Nearest point in the smallest flat space through zero that holds the last named rows
(in the rows, 128 means zero)
sos (4 x 28)
[[132 126 148 188 149 126 131 156 113 153 187 102 111  96 100 151 137 159
  158 102 147  98 114 128 121 101 118 163]
 [ 82 141 131 164 101  78 160 149 115 121  89 122  80 166  97 147  68  83
  153 102  89 221  91  96 153 101 130  81]
 [131 143 115 136 136  83 122 178 165 126 124 111 110 155 134 147 136 119
  151 139 117 167  92 121 150  78 121 103]
 [ 97 131 105 113 129 116 150 138  92 152 120 117 126 165  92 102 127 112
  115 111  95 164 119 103 138  99 133 115]]
New rows
[158 106 113  73 147 129  96 124 157 116 143 116 168 132 152 112 189 123
 124 141 138  60 114 110 141 158 106 122] => [158 127 110  84 146 142 103 130 156 128 136 131 160 128 158 112 174 145
 109 159 141  92 141 145 124 128 127 138]
[166 129 113 168  86 116 134 109 118  90  42 115 105 181 147 195 130 102
  96 164 125 168 143 128 185 158 168 120] => [123 134 132 121 102 112 128 117 154  95  80 147 115 142 152 141  94  98
 132 141 119 169 123 128 138 148 131  93]
[105 184  93 156  95 143 133 165  77 140 112 104 131 149  32 141 119 113
 172 108 103 131  98 120 141  97 135 125] => [ 97 131 123 153 131 110 153 149  90 154 140 109 109 146  83 124 116 121
 137  97 105 159 109 104 136  93 128 126]

Pigu (5 x 28)
[[123 138 135 172 206  94 138 146 162 137 143  91 152 116 189 136 106 137
  112 114 161 158 116 159 125 140 110  81]
 [111 211 132 119 130 138 126 143 140 122 110 118  99  61 165 133 159 150
   67 145 153 165  94  98 129 156  88 114]
 [142 117 160 128 174  98 119 172 175 101 127 129 154 118 176 138 127  95
  172  99 149 134 128  96 145 136  61 108]
 [115  99 146 119 179  99 129 166 139 102 107 146 136 118 148 132  92 153
  115 140 120 174 107 101 113 140  50 130]
 [102 115 181 148 170 107 126 129 129 103 110  89 124  71 194 150  72 149
   82  73 183 190  97  87  95 118  59 101]]
New rows
[137 177 124 106 118 170 137 130  92  94 120 134 115 150 109 150 155 163
  97 155 107 140  99 129 118 120 103 166] => [117 152 116 105 105 143 128 129 112 126 112 148 105 114 107 122 141 151
  97 162 109 140 115 114 123 139 120 148]
[137  89 136 182 144 111 147 146 188 112 149  75 131 174 163 126 117 122
 215  88 159 127 152 117 169 123 115 115] => [149  96 149 152 165 102 125 142 163 123 148 110 164 148 162 136 117  86
 187  83 151 109 147 136 143 118 121 102]

luner (5 x 28)
[[133 177 113 169  85  84 166  61 119  87  78 143 104  93 114 136 125 176
   60 146 141  84 134 146 180 137 152 123]
 [103 155 105 162 122 131 136  96  85 105 112 136 111 116  96 151 158 168
   73 165 116  92 117  94 198 115 132  85]
 [125 145 110 151 107  80 161  94 124  82 105 136 112 108 107 113 118 165
   82 134 162 100 145 144 177 137 132 107]
 [129 147 142 156 121 101 146 120  98  97 114 146 129 110 115 114 115 143
   81 141 143  71 164 144 195 108 157  80]
 [132 170 135 174 103 100 144  99  86  99  99 158 117  97 112 132 120 151
   68 147 126  45 152 138 211 110 159  73]]
New rows
[159 163 157 121 105 183 132  85 140  87  86 128 136  75 164 118 136  78
 167  73 106 114 135 120 101 132 122 137] => [154 149 143 133 104 128 120 117 139 151 112 141 126 115 152 141 113 109
 144 113 106 112 121 148 101 135 140 153]
[148 180 123 149 108 106 107 136 153 144 117 159 131 119 150 191  94  83
 186 121 108  85 135 113 106 159  91 171] => [159 150 125 136  91 122 104 120 139 161 118 154 111 111 148 149 108 100
 168  97  96  95 102 140  97 151 110 141]

Tudo (3 x 28)
[[118 143 132 137 137 112 161 103 170 150 117 123 150 142 167 138 101 124
  150  71 126  97 119 130  81 103 126 135]
 [107 138 119 129 141  92 187  88 199 150 100 116 150 147 183 158  64 112
  185  72 121  90 102 130  60  83 139 154]
 [144 131 150 109 129 136 147  83 144 138 136 112 124 169 172 137  88 140
  141  50 140  59 172 148 124  92 143 124]]
New rows
[104 163 148 170  99 118 121  82 158 175 160 109 153 119 104  89 149 159
  80  97 119 177 108  90  78 132  95  69] => [119 158 141 169 135 129 126 143 137 157 133 142 166 114 134 105 173 133
  97  88 125 137 111 117  89 145  93 111]
[105 123 132 167 115 166 117 108 171 160 111 116 198 134 139  81 238 118
 142  89 162 139 125 144 146 117  69 142] => [124 155 143 162 134 133 123 139 133 153 136 140 160 119 135 106 168 135
  97  86 127 130 121 121  98 142  98 110]

fafoz (4 x 28)
[[150 130 161 139 126 103 141 203  77  85 104 166 144  95 138  99  67 163
  132 129 125 130 203  72  97  92 103  70]
 [141 137 122 141 136 107 155 163  91 106 108 159 130  94 135  91  93 154
  121 118  89 131 185  99  84  86 112  83]
 [125 145 191 133 111 116 135 206 110  81 108 146 138 115 138  94  79 154
  136 152 148 140 180 100  97 106 109  91]
 [137 136 143 139 129 105 140 173 103 101 112 169 131 107 127 100  96 136
  146 129 119 146 176 115  95  95 107 101]]
New rows
[154 121 112 197 123 134 123 177 169  57 139 130 113 189 108 100  72 113
  96 106 151 130 141  94 118 118 111 109] => [129 132 153 129 121 123 128 159 119 110 121 135 134 123 132 118 108 138
 132 137 139 131 148 114 120 121 120 113]
[181  90 175 141 117 112  74 139 121  89 123 120 158 128 115 144  83 118
 113 135 127 111 162  42 138 132 137  91] => [155 106 154 125 125 124 113 165  91 111 124 131 151 119 137 150  92 152
 124 125 158 107 155  68 155 137 121  97]
[102 113 139 181 116  54 107 133 141 116 171 155 142 125  44 124 119  68
 151 194 120 165 132 146  93 119  88 123] => [125 136 139 136 128 107 123 146 136 117 125 176 121 131 110 117 129  95
 178 135 140 168 138 165 111 111 109 147]

vutu (5 x 28)
[[133 148 118  92 154  84 118 120 157 149 146 118 115 141  95 120 101 141
  110 156 105 104 121 109 102 136 119  96]
 [155 144 118 104 162  86 129 123 152 142 133 137 135 129  88 118  83 144
  122 151 109  76 104 110 132 152 118 103]
 [165 154 119 102 157  92 134 109 185 152  92 132  96 115  64 118  57 128
  136 172 130  50  85 102 116 129 113 105]
 [ 72 155 103 161 202  87 139  92 140 184 184 165 138 143 135  71 108  97
   53 170  98  67 142 133 146  99 171  82]
 [171 159 122  64 131  88 122 101 196 153  93 115  82 130  64 127  69 138
  142 175 120  78  88  97 104 131 107  95]]
New rows
[ 91  94 130 185 203 133 124 152 112 124 126 136 129 113 133 138 115 119
  95 109 162  90 128 144 118 102 135 149] => [ 97 117 123 200 180 133 141 156 108 125 135 137 136 102 126 119 116 109
 109 122 151  97 138 134 107 112 131 150]
[152 107 116 156 137 159 148 130 168 153 119 110  84 104 138 120 126  98
 128 130 193 126 120 133 134 114 149  97] => [119 131 130 150 123 148 137 115 143 136  97 131 100 114 127 123 120 102
 133 139 152 113 122 131 123  96 135 138]

raku (4 x 28)
[[144  97 122 127 109 110 109 135 154 132 113 102 108 117 176 100 150 120
  119 158 135 122 200 134  72 123  94  45]
 [130 122 119 155  78 166 122 103 113 167 100 121 136 109 127  83 124 111
  139  75 153 164 104 175 177 155 154 175]
 [177 117 130 167  93 102  48 137 117 114 113 115 132 102 131 124 132 121
  132 159 113 161 174 117 128  92 133 118]
 [130 123 164 144 110  31 101 134 158 162 122  84 123 109  84 120 109 192
  158 121 100 164  41 162  91 112 133 239]]
New rows
[144 129 160 116  79 106 100 121 119 140 148  93 101 126  87 127 134 104
 128 134  80  84 163  91  62  36 119 128] => [149 121 138 136 128  83  92 143 138 114 130 114 123 120 128 139 130 143
 130 163 108 133 149 112  95 100 116 116]
[133 123 114 129  63 200  84  97 121 173 119 125 135 146  84 109 108  83
  74 128  73 175 162 140 195 111 127 137] => [151 129 115 160  92 169  94 116  97 130 110 138 142 112 130 111 128  97
 130 110 140 157 147 136 182 129 153 137]
[127 163 118 119 145 173 117 129  65 123 131 145 150 146 113 155 135  84
 144 131 137 127 113 104 180 129 144 116] => [131 149 117 132 140 176 130 124  93 104 137 163 145 137 116 151 123 103
 121 121 131 125 132 104 183 127 150 131]

ropa (5 x 28)
[[127 159 114 179 166  67 173 180 132 163 100 143 114 147 122 135 100 146
  158  90  99 108 132 117 173 165 117 142]
 [153 175  95 159 153 125 166 185 111 170  54 129 109 127 100 118 113 156
  140  86 170 114 147 149 152  82  69 122]
 [136 169 116 146 152 120 148 154 110 154  93 144 131 113  97 139 134 151
  134 116 159 117 129 122 145 116 110 114]
 [124 149  92 160 146  83 174 181 163 157 121 130 106 164 161 134 104 142
  163 112 117 134 144 145 142 138 127 133]
 [139 162 115 153 158 126 153 158 114 156  88 128 118 128 114 126 119 152
  131 103 163 124 133 135 137 107 103 110]]
New rows
[169 151 102  65 138 104 100 132 196 123 181 157 127 150 140  54 154 112
 167 145 157  87 156  89 144  88 178 136] => [123 129 102 106  99 123 129 136 156 124 148 140 134 128 140 144 146 121
 145 159 127 137 138 138 121 119 140 137]
[158 154 180 127 159 108 135  91 155 105 238 136  82 115 161 131 140 118
 135 135  73 136 111 112  72 153 180 126] => [103 106 152 129 140 113 120  98 146 111 185 124 134 145 166 140 126 122
 124 149 104 146 110 110 109 178 185 115]

Zivin (3 x 28)
[[111 163 124  36  62 123 128 101  90 129 116 144 116 158 122 182 153 144
  126 157 126 157 141 109  35 137 132 159]
 [142 129 119  60  51 121 118 112 134 151 126 116 154 136 117 163 152 146
  157 133 137 111 133  63 122 111 131  98]
 [123 143 124  45  48 129 117 103 116 142 121 126 149 163 132 171 160 149
  152 146 122 130 142  80  78 113 134 116]]
New rows
[153 138 106 122 169  87 133 144 140 124 137 136  91  80  93 125 108 147
  95 144 152 139  97 132 173 142 130 159] => [147 129 119 142 149 106 144 141 127 128 131 133  95  73  88 129 105 117
 104 119 161 128 111 133 152 155 120 150]
[146 126 147  60 126 125 115 139  97 115 119 165 144 154 145 130 114 125
 149 124 142  98 117  80 137 103 144  89] => [133 126 126 101  94 129 121 120 134 138 128 120 146 139 130 140 141 137
 145 130 127 118 132  99 128 115 130 108]

Zubam (5 x 28)
[[121 115 111  49 183  65 131 110 113 130 114 135 142 163  90 149 148 159
  154  96 140  81  81 163 100 180 144 103]
 [107 122 118  82 120  99 151 143 181 158  82 211  60  78  54 149 161 155
  120 113 105 102 101 149  83 186 156 100]
 [120 115 120  98 134 100 142 136 163 168 105 195  97 116  86 149 159 145
  122 112 106 140 103 149  94 177 130 107]
 [102 135 120 123  82 126 137 149 190 147  89 190  45  61  57 130 134 143
  109 124 106  99 122 131 106 151 160 117]
 [116 115 123 135 122 131 195 147 134 100  75 139  92  54 107 141 139 133
  124 161 113 101 140 121 129 131 139 114]]
New rows
[ 62 137 137 106  91 165 104 157 158 170 129 128 106 133 138  80 106 128
 120 111 156 184 115 152 122 105 118 109] => [127 141 133 143  98 143  92 131 155 155 147 149 111 135 122 116 121 123
 115 115 123 149 131 124 124 123 129 138]
[137 137 151 115  95 153  95 134 190 167 123 183  92  89 126 112 114 130
  99  98 113 120 125 126 104 110 179 123] => [123 155 143 119  86 156  92 138 175 151 135 179  78  99 107 116 134 128
 111 115 124 125 134 121 101 136 154 132]
[134 123 110 163 103 181 200 163  99  95 175 138 114  84 142 129 122 114
  63 146  82 152 129 113 158 125 139 113] => [131 121 135 170 110 158 168 145 131 117 110 131 116  82 148 130 131 114
 115 162 112 153 156 109 142 108 115 131]

fudu (5 x 28)
[[107 100  96 151 174 166  87 123 167 120 155 160 139  92 144 100 109 118
  120  95 107 144 107 173  97 167  87 139]
 [111 119 103  96 120 130  92 103 110  85 139 162 184 117 195  72 137 137
  151  97 144 138 111 154 120 109 103 144]
 [ 95 135 161 115 118 170  73 121 143  88  93 146 192 105 193  91 161  92
  150 113 133 177  89 149  64 167 106 105]
 [123 128 155  61 136 124 105 142 127 127 124 114 124 112 208  68 141 111
  167  96 120 172 106 118  89 129 118 151]
 [106 119 129  95 124 144 100 123 148 123 138 158 165 129 206  89 140 112
  141 110 119 140  70 129  80 155  88 106]]
New rows
[110 149 124 166  65 136 146 136 129 117 105 132 171 146 118 149 142 149
 157 146 173  66 163  89 148 131 128  97] => [127 144 131 145  84 122 143 110 107 111 109 139 166 157 109 160 145 137
 118 160 152 101 129 118 148 114 141  93]
[134 127 119 217 149 143 131 157 166 106  92 164 142 139  90 114  71 149
 114 129 158 131 156 156 136 144 135 126] => [121 122 110 184 144 153 116 119 139 112 125 139 138 110  77 151 118 129
 107 132 130 125 149 162 138 142 129 128]
[136 102 128 118 141 107 111 125 123 124 160 130 131 136 191 106 115 134
 126  98 115 146  85 184 119 169 117 143] => [119 112 112 107 146 134 110 127 141 129 151 145 133 117 170  93 121 126
 136 103 117 136 104 139 109 137 101 138]

Lifu (5 x 28)
[[ 58 101 112  74 188 125 110  97 183 146 193 170 103 135 132 127  96 190
  106 142  65 137  70 126 143 178 131  93]
 [ 81 144  93  77 161  92 149 115 161 149 171 170 127 115 118 163 128 169
  136 148  75 103  64 127 127 146 130 124]
 [ 47 122  95  84 195 104 121 120 149 153 182 161 119 128 117 153 107 175
  123 145  41 116  68 131 125 187 139  79]
 [ 78 114 107 106 190  91 121 140 157 151 177 150 117 142 121 142 136 163
  116 151  63 104  65 128 130 166 108  84]
 [ 65 106 111 132 187 150  66 116 102 139 154 109 124 130 115 144  58 147
  122 139  69 155 153 138 118 198 162  47]]
New rows
[101 113 167  99 107 174 129 101 192 141  99 200 117 131 158  88 169 144
 101 127 107 175 156 129 156 164  94 148] => [113 100 156  99 121 160 140 105 164 118 136 158 103 142 153  74 130 147
 100  98 132 155 107 122 150 137 131 150]
[ 86 111 117 106  73 121 129 154 149 182 135 156 107  65 118 147 179  64
 105 142 186 117  62 127 148 159 141 133] => [125 138 126 112 121 113 158 133 139 130 129 147 128 126 130 127 154 131
 130 123 122 113  99 125 129 120 122 148]
[ 89  95 125 140 137 142 131 149 101 112 117 148 113 127 132  86 153 123
 127  79 114 144 155 131 114 176 135  86] => [ 95 109 147 137 140 150 130 147  97 122 111 124 120 146 135  91 133 114
 113  94  97 142 130 131 124 168 145 103]

sus (5 x 28)
[[107  98 145 133 124  83 119 126 137 121 102 111 150 125 159 114 130 108
  150 128 123 120 142 110 186 100 116 125]
 [ 80 171  82 161 124 151  93 155 142  75 139 122 130 133 104 142 147 148
  105 143 135 149 141 158 132 137  99 109]
 [150 126 149 142 150 173 116 130 111 127 168 166 135 116  91  95 110 148
  160 115  78 124  87 140  40 115 141 138]
 [182 140 129  80 119 144  95  83 170 126 220 152 111 147 141 129 148 123
  100 106 104  61 183 106 148 111 147 144]
 [171  69 204 171 117 114 179  75 125 146 116 157 174 115 115 123 120 136
  139 192 114 118  84 103 122 132  83 101]]
New rows
[ 81 158 101 145 107  95 123 146  92 100  61  74  94 102 170 132 127 134
 115 107 140 124 115 149 153 172 102 107] => [ 79 141  97 137 125 107 131 163 119 119  74  94 123 128 139 143 130 121
 124 129 163 164 133 141 159 139 122 121]
